Below is a small trained network, with its code and all its weights. Each question gives an input and a class and asks what happens when units are switched off, that is, made to give their printed mean instead of their output.

import numpy as np


def w(rows, s, z=0):
    codes = np.array(rows[::2]) - 128.0
    scale = np.full(codes.shape[1], s)
    scale[-1] = z or s
    return codes * scale


def f(y):
    return np.maximum(y, 0)


def log_softmax(a):
    a = a - a.max(-1, keepdims=True)
    return a - np.log(np.exp(a).sum(-1, keepdims=True))


def net(x, mask):
    res = np.array(x, float).reshape(1, 7) / 4 @ E
    y = f(res @ A[0][:, :-1].T + A[0][:, -1])
    res = res + np.where(mask, y, B[0][:, -1]) @ B[0][:, :-1]
    return log_softmax(res[-1] @ U[:, :-1].T + U[:, -1])


A, B = {}, {}
E = w([
[246,176,67,32,232],'x0',
[128,129,126,131,128],'x1',
[126,131,128,123,126],'x2',
[42,215,249,169,247],'x3',
[28,28,52,67,207],'x4',
[128,129,122,131,130],'x5',
[126,131,122,129,129],'x6',
],0.011)
A[0] = w([
[64,85,100,76,186,106],'N0',
[39,85,163,184,44,45],'N1',
[37,21,59,90,189,25],'N2',
[177,85,44,84,2,122],'N3',
[220,149,102,64,174,39],'N4',
[179,67,93,118,54,149],'N5',
[164,195,153,146,53,83],'N6',
[179,130,106,32,226,4],'N7',
[58,30,149,163,71,30],'N8',
[79,191,207,173,220,174],'N9',
[222,198,159,189,79,67],'N10',
[108,193,101,122,130,26],'N11',
[65,99,161,181,70,89],'N12',
],0.013,0.0037)
B[0] = w([
[154,68,209,86,106,183],'N0',
[188,147,63,173,175,226],'N1',
[166,66,184,45,5,216],'N2',
[49,173,194,49,200,254],'N3',
[176,175,54,211,123,199],'N4',
[51,196,177,107,200,215],'N5',
[184,36,152,99,79,193],'N6',
[133,173,8,230,115,197],'N7',
[169,174,35,210,124,211],'N8',
[38,188,179,51,176,221],'N9',
[184,31,155,73,60,214],'N10',
[80,116,135,173,153,137],'N11',
[174,187,95,180,131,205],'N12',
],0.012,0.024)
U = w([
[9,244,203,72,240,155],'0',
[207,50,175,82,8,191],'1',
[161,207,20,250,150,1],'2',
],0.013,0.0088)

Each question gives the input, the list of numbers given to net, and the class t.
The units are the neurons (one row each of A and B). Each row of codes is followed by its name. A weight is (code - 128) times the scale printed after its matrix; where a second scale follows, it is the last column's (A, B and U).
mask holds one flag per neuron, in row order. A switched-off neuron (its flag False) gives its mean, the last column of its row in B, instead of its output. The means were averaged over made-up inputs and are rounded, as every weight is.
A unit's drop is (log p(t) with every unit on - log p(t) with that unit switched off) / (log p(t) with every unit on - log p(t) with every unit switched off).
The circuit of an input: a set's keep is (log p(t) with only the set's units on - log p(t) with every unit switched off) / (log p(t) with every unit on - log p(t) with every unit switched off). Starting from the 12 units with the biggest drops (on a tie, the unit counted first), units are removed one at a time, each time the one whose removal leaves the highest keep (on an exact tie, the one counted first), for as long as the keep stays at least 0.8.
units of the circuit, in order: the units of the circuit, biggest drop first
unit that matters most: the unit with the biggest drop
top k neurons: the k neurons with the biggest drops, biggest first
drop when u is switched off: that unit's drop, to one decimal
input [7,-4,-1,-4,7,1,-5], class 1: units of the circuit, in order	N2
input [-6,0,1,-6,4,5,1], class 0: top 4 neurons	N3, N5, N7, N4
input [6,3,-2,-4,3,-4,8], class 2: top 2 neurons	N7, N4
input [2,-8,-8,-2,3,-4,-8], class 1: top 2 neurons	N9, N2
input [6,0,0,4,-1,-7,5], class 2: top 2 neurons	N3, N7
input [3,-8,8,-4,5,-8,-8], class 1: top 3 neurons	N2, N9, N0
input [-5,-3,7,-4,0,-6,-8], class 2: top 4 neurons	N8, N9, N1, N12
input [-6,1,3,-7,1,2,4], class 0: top 2 neurons	N3, N5
input [-8,-1,-7,6,7,4,-2], class 2: top 2 neurons	N8, N1
input [-5,-2,4,-4,-3,1,7], class 2: top 3 neurons	N9, N8, N1
input [-4,-6,-6,5,7,-1,-2], class 1: top 2 neurons	N2, N3
input [8,3,6,-7,7,-4,-2], class 2: top 3 neurons	N7, N4, N9
input [-3,2,-3,1,-2,7,-7], class 2: top 3 neurons	N2, N3, N0
input [6,-6,-6,2,-7,-6,-1], class 1: unit that matters most	N10
input [5,1,-2,6,7,6,5], class 1: top 2 neurons	N2, N3
input [4,-1,-4,-7,7,7,0], class 0: top 3 neurons	N3, N5, N10
input [-6,8,6,-6,-5,-3,6], class 0: drop when N5 is switched off	0.9
input [5,-4,1,-8,-6,0,0], class 0: drop when N3 is switched off	1.6
input [-3,-6,-7,-5,-5,-1,-8], class 0: drop when N2 is switched off	1.1
input [-4,7,-1,-8,5,3,3], class 0: drop when N1 is switched off	0.0
input [8,-8,-5,-7,4,1,6], class 2: unit that matters most	N7
